After every row comes roughly how far along a hidden order it lies, from 0 to 9.
3,5,-6,-16,-9,-5,15,17,-11,20,-2,-5,-5,3,-5,1,4,2,5,-3,-1,-3,-3,11,1,-7,-5,6,3,3,-10,1,10,5,8,3,-8,-8 -> 2
1,-3,-9,-19,-21,-3,18,15,3,18,-9,-1,-6,-4,-7,1,5,-7,8,-4,-7,-4,-5,22,1,-6,-5,11,4,1,-18,3,18,20,6,3,-17,-6 -> 0
4,14,3,24,20,-8,-1,15,-32,3,18,-5,0,17,2,2,-3,19,-9,1,6,2,4,-17,4,-1,-6,-7,-7,-2,11,-3,-10,-23,6,3,19,-3 -> 5
-2,-2,-8,-17,-16,0,18,19,2,22,-7,-9,-11,-4,-6,1,7,-9,10,-5,-3,-4,-10,23,0,-6,-7,7,7,3,-15,1,16,18,7,1,-14,-11 -> 0
9,13,0,19,16,-11,2,11,-28,4,16,6,6,14,-1,2,-4,21,-10,3,0,1,6,-12,4,-1,-3,-4,-8,-3,4,0,-4,-14,5,6,11,2 -> 5
0,-1,-8,-22,-17,-5,18,17,2,19,-8,-4,-6,-3,-6,1,6,-7,7,-5,-5,-5,-5,21,2,-6,-5,9,5,2,-16,2,15,16,6,3,-14,-8 -> 0
6,10,-3,1,2,-8,10,19,-16,15,6,-1,0,8,-4,1,2,9,1,0,0,-1,1,1,0,-6,-3,1,-1,2,-5,1,5,-5,9,5,-4,-6 -> 3
7,20,7,39,24,-11,-5,0,-32,-16,23,-1,7,18,7,0,-9,32,-20,0,5,3,15,-31,9,1,-6,1,-15,-3,18,-2,-18,-37,1,-1,33,5 -> 8
12,7,-4,0,-2,-17,12,3,-22,6,3,17,10,7,-4,1,-2,18,-3,3,-9,0,8,0,4,-4,1,6,-4,-2,-12,5,9,0,6,8,-6,7 -> 3
7,16,3,23,16,-10,-2,11,-26,-2,18,2,4,15,3,1,-6,22,-13,2,3,2,7,-17,5,0,-5,-5,-9,-3,9,-2,-10,-24,5,4,19,2 -> 6
1,3,-6,-18,-8,-4,15,19,-6,21,-3,-4,-7,0,-6,1,6,-2,9,-3,-1,-4,-5,14,-1,-7,-7,5,4,4,-9,1,11,7,8,2,-10,-10 -> 1
5,2,-6,-12,-13,-8,14,14,-9,12,-1,4,0,1,-6,1,3,3,4,-2,-6,-3,0,13,2,-6,-3,9,3,2,-15,3,13,8,7,5,-13,-3 -> 1
9,14,2,23,17,-12,1,10,-30,0,18,6,6,15,1,2,-5,22,-12,3,1,2,7,-14,5,-1,-3,-4,-9,-3,5,0,-6,-17,5,6,14,4 -> 5
3,-4,-8,-23,-18,-5,18,14,-3,16,-8,3,-3,-3,-7,1,4,-6,8,-4,-8,-4,-4,23,2,-6,-4,11,4,1,-19,3,17,18,6,4,-17,-4 -> 0
5,14,-1,7,7,-7,6,17,-20,13,12,-3,-1,12,-2,1,1,13,-2,1,3,0,1,-4,1,-4,-5,-4,-3,1,3,-1,-1,-11,9,4,5,-6 -> 4
1,20,5,30,23,-4,-3,16,-27,2,18,-13,-4,17,4,1,-4,19,-10,-1,10,1,4,-21,4,-1,-9,-8,-8,-1,18,-5,-14,-28,5,0,26,-6 -> 6
5,8,-4,-6,-3,-10,12,15,-14,16,4,0,0,6,-5,1,3,8,3,0,-2,-2,0,6,1,-6,-4,4,0,2,-9,2,7,0,9,5,-5,-5 -> 2
5,25,10,46,30,-10,-8,-1,-30,-20,25,-8,6,22,10,-1,-9,36,-21,-2,9,2,18,-37,10,0,-9,4,-16,1,21,-3,-24,-52,1,-5,39,3 -> 9
3,-4,-9,-23,-19,-6,19,13,-3,15,-7,4,-4,-1,-7,1,3,-6,10,-4,-9,-4,-4,23,2,-5,-3,10,5,0,-20,4,18,20,5,4,-19,-4 -> 0
9,9,-3,3,3,-13,7,12,-22,11,11,7,5,10,-3,1,-1,16,-3,2,-3,0,5,-3,3,-5,-2,1,-3,0,-5,2,3,-7,8,7,-1,1 -> 3
11,14,2,27,15,-15,0,5,-32,-7,21,13,10,17,2,2,-8,28,-16,4,-1,3,12,-19,7,1,-2,-3,-11,-6,5,1,-9,-19,3,7,16,9 -> 6
